[[  1  -2  -4  -1  13   0   2  -3   1]
 [ -5  10  -7  -7  28  -4   5   6  -6]
 [  0   6  -6  -7  -1  -4  -1   6  -4]
 [ -2   1  -3   0  27   0   5  -3   0]
 [ -4   3  -1   0  26   0   5  -1  -1]
 [ -3   6 -11  -6  43  -3   8   0  -4]
 [ -4   4   0   0  17   0   3   2  -2]
 [  0  -1  -4   0  20   0   3  -3   0]
 [ -6  10  -7  -7  33  -3   6   5  -6]]
|
[[ -2  -4  -1  13   0   2  -3   1   1]
 [ 10  -7  -7  28  -4   5   6  -6  -5]
 [  6  -6  -7  -1  -4  -1   6  -4   0]
 [  1  -3   0  27   0   5  -3   0  -2]
 [  3  -1   0  26   0   5  -1  -1  -4]
 [  6 -11  -6  43  -3   8   0  -4  -3]
 [  4   0   0  17   0   3   2  -2  -4]
 [ -1  -4   0  20   0   3  -3   0   0]
 [ 10  -7  -7  33  -3   6   5  -6  -6]]

[[ 21 -13  -5  13   3 -36 -11 -16 -28 -20  -2   7  47  13  -4]
 [ 24   2   2  -9   9 -25  -6 -13 -28  -7  13  -9  36  28   0]
 [  5 -23  -2  35   3 -36 -15 -27 -39 -27  -6  13  48   1  -5]
 [ 55  14 -10 -40   3 -35  -2  10  -5  -2  10 -11  41  45  -2]
 [ 44   4 -11 -23   2 -37  -6   2 -11 -10   4  -3  43  34  -3]
 [ 20 -10  -3  10   3 -34 -10 -18 -29 -18   1   3  45  16  -3]]
|
[[-13  -5  13   3 -36 -11 -16 -28 -20  -2   7  47  13  -4  21]
 [  2   2  -9   9 -25  -6 -13 -28  -7  13  -9  36  28   0  24]
 [-23  -2  35   3 -36 -15 -27 -39 -27  -6  13  48   1  -5   5]
 [ 14 -10 -40   3 -35  -2  10  -5  -2  10 -11  41  45  -2  55]
 [  4 -11 -23   2 -37  -6   2 -11 -10   4  -3  43  34  -3  44]
 [-10  -3  10   3 -34 -10 -18 -29 -18   1   3  45  16  -3  20]]

[[-11  17 -11 -54 -39 -12]
 [ -4   6   5   2 -13  -2]
 [-14 -22   8  25  17  10]
 [ -6  -6  -8  -9  -5  -9]
 [ 10   1 -10 -15  -7  -7]
 [-43 -60 -48 -15  33 -45]
 [ -6  -7   1  -6   1  -3]
 [-11  -5   3  -3   1   5]
 [-50 -40 -21   2  16 -35]
 [ -2  -7   6   0   1   4]
 [ 12  25  33  11 -17  12]
 [  8   7  -3  -7  -3   9]]
|
[[ 17 -11 -54 -39 -12 -11]
 [  6   5   2 -13  -2  -4]
 [-22   8  25  17  10 -14]
 [ -6  -8  -9  -5  -9  -6]
 [  1 -10 -15  -7  -7  10]
 [-60 -48 -15  33 -45 -43]
 [ -7   1  -6   1  -3  -6]
 [ -5   3  -3   1   5 -11]
 [-40 -21   2  16 -35 -50]
 [ -7   6   0   1   4  -2]
 [ 25  33  11 -17  12  12]
 [  7  -3  -7  -3   9   8]]

[[-50   2  24 -26  16 -21   2  -1  17   0 -27 -49  52  33]
 [ 13  -7  28  -7  33   4   3  11  26   6   9   4 -19  32]
 [  6 -27  17   9  21  -4   5  10  26  10 -13   4   7  -9]]
|
[[  2  24 -26  16 -21   2  -1  17   0 -27 -49  52  33 -50]
 [ -7  28  -7  33   4   3  11  26   6   9   4 -19  32  13]
 [-27  17   9  21  -4   5  10  26  10 -13   4   7  -9   6]]

[[-19  15 -16  10   2 -10 -21   0  15  30 -44 -32]
 [ 36   5  35   7   0  30  35   2   6  -6  35  26]
 [ 15   5  28 -11   0  21  29   4  -3  10   5   8]]
|
[[ 15 -16  10   2 -10 -21   0  15  30 -44 -32 -19]
 [  5  35   7   0  30  35   2   6  -6  35  26  36]
 [  5  28 -11   0  21  29   4  -3  10   5   8  15]]

[[-50  -4]
 [-26  15]
 [ 39  11]
 [ 11 -57]
 [ 43  -6]
 [ -6 -59]
 [ 10 -44]
 [ 13  15]
 [ -7 -52]
 [ 22  51]
 [-58  17]]
|
[[ -4 -50]
 [ 15 -26]
 [ 11  39]
 [-57  11]
 [ -6  43]
 [-59  -6]
 [-44  10]
 [ 15  13]
 [-52  -7]
 [ 51  22]
 [ 17 -58]]

[[-12   0 -12  -3  -4  13   6]
 [ -1  -1 -17  14 -24  13  -8]
 [ 24 -45 -14 -24  10 -20  14]
 [ 11  -5   0  -6  -4   2 -11]
 [ -8  -3  -2  -3   0   9  16]
 [-19  -3  -5  31  15  -2 -15]
 [ 23 -25 -12   3  -6  -4 -20]]
|
[[  0 -12  -3  -4  13   6 -12]
 [ -1 -17  14 -24  13  -8  -1]
 [-45 -14 -24  10 -20  14  24]
 [ -5   0  -6  -4   2 -11  11]
 [ -3  -2  -3   0   9  16  -8]
 [ -3  -5  31  15  -2 -15 -19]
 [-25 -12   3  -6  -4 -20  23]]
